Here is a tiny trained network, its code and every weight. The questions are about switching its units off for an input and a class, where a switched-off unit gives its printed mean instead of its output.

import numpy as np


def w(rows, s, z=0):
    codes = np.array(rows[::2]) - 128.0
    scale = np.full(codes.shape[1], s)
    scale[-1] = z or s
    return codes * scale


def norm(h):
    return h / np.sqrt((h * h).mean(-1, keepdims=True) + 1e-5)


def f(y):
    return np.maximum(y, 0)


def log_softmax(a):
    a = a - a.max(-1, keepdims=True)
    return a - np.log(np.exp(a).sum(-1, keepdims=True))


def net(x, mask):
    res = np.array(x, float).reshape(1, 3) / 4 @ E
    u = 0
    for l in range(3):
        y = f(norm(res) @ A[l][:, :-1].T + A[l][:, -1])
        res = res + np.where(mask[u : u + 11], y, B[l][:, -1]) @ B[l][:, :-1]
        u += 11
    return log_softmax(norm(res)[-1] @ U[:, :-1].T + U[:, -1])


A, B = {}, {}
E = w([
[9,213,69],'x0',
[173,179,2],'x1',
[192,169,163],'x2',
],0.0092)
A[0] = w([
[188,174,146,94],'0.n1',
[81,227,170,115],'0.n2',
[72,157,176,154],'0.n3',
[189,88,119,185],'0.n4',
[160,135,52,241],'0.n5',
[156,144,159,76],'0.n6',
[187,171,149,174],'0.n7',
[168,245,243,84],'0.n8',
[181,183,135,32],'0.n9',
[80,41,116,163],'0.n10',
[69,161,143,2],'0.n11',
],0.011,0.0026)
B[0] = w([
[61,160,127,176],'0.n1',
[117,194,170,212],'0.n2',
[203,133,109,205],'0.n3',
[110,199,129,219],'0.n4',
[135,118,116,254],'0.n5',
[172,167,127,150],'0.n6',
[116,157,62,193],'0.n7',
[182,166,193,207],'0.n8',
[2,101,144,161],'0.n9',
[101,42,115,204],'0.n10',
[146,150,134,170],'0.n11',
],0.0093,0.0052)
A[1] = w([
[83,189,58,45],'1.n1',
[110,143,48,207],'1.n2',
[145,195,138,88],'1.n3',
[107,184,145,124],'1.n4',
[181,147,112,53],'1.n5',
[46,103,163,179],'1.n6',
[77,195,147,157],'1.n7',
[141,114,97,69],'1.n8',
[156,128,81,98],'1.n9',
[31,254,7,1],'1.n10',
[139,96,78,20],'1.n11',
],0.0094,0.0016)
B[1] = w([
[151,69,119,193],'1.n1',
[103,115,72,194],'1.n2',
[146,51,129,167],'1.n3',
[143,140,149,164],'1.n4',
[121,183,95,148],'1.n5',
[132,224,114,166],'1.n6',
[254,204,177,180],'1.n7',
[137,149,167,140],'1.n8',
[85,109,175,156],'1.n9',
[158,98,137,255],'1.n10',
[148,95,173,146],'1.n11',
],0.0075,0.0082)
A[2] = w([
[111,29,212,85],'2.n1',
[95,210,211,190],'2.n2',
[167,35,165,107],'2.n3',
[115,227,232,151],'2.n4',
[31,157,162,227],'2.n5',
[46,71,106,25],'2.n6',
[131,232,250,151],'2.n7',
[156,129,187,77],'2.n8',
[144,157,102,104],'2.n9',
[156,147,157,238],'2.n10',
[224,151,67,255],'2.n11',
],0.011,0.0026)
B[2] = w([
[50,122,175,179],'2.n1',
[177,162,116,208],'2.n2',
[127,178,175,175],'2.n3',
[220,135,115,226],'2.n4',
[114,216,155,168],'2.n5',
[169,68,103,156],'2.n6',
[246,64,128,243],'2.n7',
[117,75,81,167],'2.n8',
[43,65,141,157],'2.n9',
[105,145,2,186],'2.n10',
[6,217,138,254],'2.n11',
],0.0088,0.008)
U = w([
[87,82,235,114],'0',
[223,180,143,190],'1',
[93,193,67,170],'2',
[128,4,77,97],'3',
[132,112,147,2],'4',
[187,70,190,104],'5',
],0.021,0.01)

Each question gives the input, the list of numbers given to net, and the class t.
The units are the neurons (one row each of A and B). Each row of codes is followed by its name. A weight is (code - 128) times the scale printed after its matrix; where a second scale follows, it is the last column's (A, B and U).
mask holds one flag per neuron, layer by layer. A switched-off neuron (its flag False) gives its mean, the last column of its row in B, instead of its output. The means were averaged over made-up inputs and are rounded, as every weight is.
A unit's drop is (log p(t) with every unit on - log p(t) with that unit switched off) / (log p(t) with every unit on - log p(t) with every unit switched off).
The circuit of an input: a set's keep is (log p(t) with only the set's units on - log p(t) with every unit switched off) / (log p(t) with every unit on - log p(t) with every unit switched off). Starting from the 12 units with the biggest drops (on a tie, the unit counted first), units are removed one at a time, each time the one whose removal leaves the highest keep (on an exact tie, the one counted first), for as long as the keep stays at least 0.8.
units of the circuit, in order: the units of the circuit, biggest drop first
k most important neurons: the k neurons with the biggest drops, biggest first
k most important neurons of layer l: the k neurons of layer l with the biggest drops, biggest first
drop of u: that unit's drop, to one decimal
input [-8,-4,-7], class 0: most important neuron of layer 2 : [2.n1]
input [-8,-5,-5], class 0: units of the circuit, in order : [2.n1, 2.n7]
input [-5,0,-2], class 0: 2 most important neurons : [0.n2, 1.n7]
input [3,2,-8], class 3: 2 most important neurons of layer 2 : [2.n11, 2.n6]
input [2,-3,-8], class 0: 2 most important neurons of layer 1 : [1.n2, 1.n5]
input [8,0,0], class 1: 2 most important neurons : [0.n2, 1.n7]
input [-2,1,-6], class 3: 3 most important neurons : [2.n11, 2.n6, 0.n8]
input [2,-1,-8], class 3: 2 most important neurons : [2.n11, 2.n6]
input [-5,3,-5], class 0: 2 most important neurons : [1.n11, 0.n10]
input [-3,2,-5], class 3: 2 most important neurons : [1.n7, 0.n8]
input [-8,-6,-8], class 0: 3 most important neurons : [2.n1, 2.n7, 2.n3]
input [-4,3,4], class 2: 3 most important neurons : [0.n7, 2.n11, 0.n2]
input [1,1,0], class 2: 4 most important neurons : [2.n11, 2.n7, 0.n8, 2.n4]
input [-5,-2,-8], class 0: units of the circuit, in order : [2.n1]
input [7,-5,-8], class 1: 2 most important neurons of layer 1 : [1.n6, 1.n7]
input [-1,1,-1], class 2: 3 most important neurons of layer 2 : [2.n7, 2.n11, 2.n9]
input [-1,0,0], class 2: 3 most important neurons of layer 0 : [0.n2, 0.n8, 0.n7]
input [1,-2,-6], class 0: 3 most important neurons of layer 0 : [0.n10, 0.n7, 0.n4]
input [8,-2,-2], class 1: drop of 0.n2 : 0.2
input [-4,7,-6], class 2: units of the circuit, in order : [2.n11]
input [6,-2,-3], class 1: drop of 0.n2 : 0.5
input [4,-8,-6], class 1: drop of 1.n6 : 0.7
input [3,6,-6], class 3: 3 most important neurons of layer 0 : [0.n4, 0.n2, 0.n8]
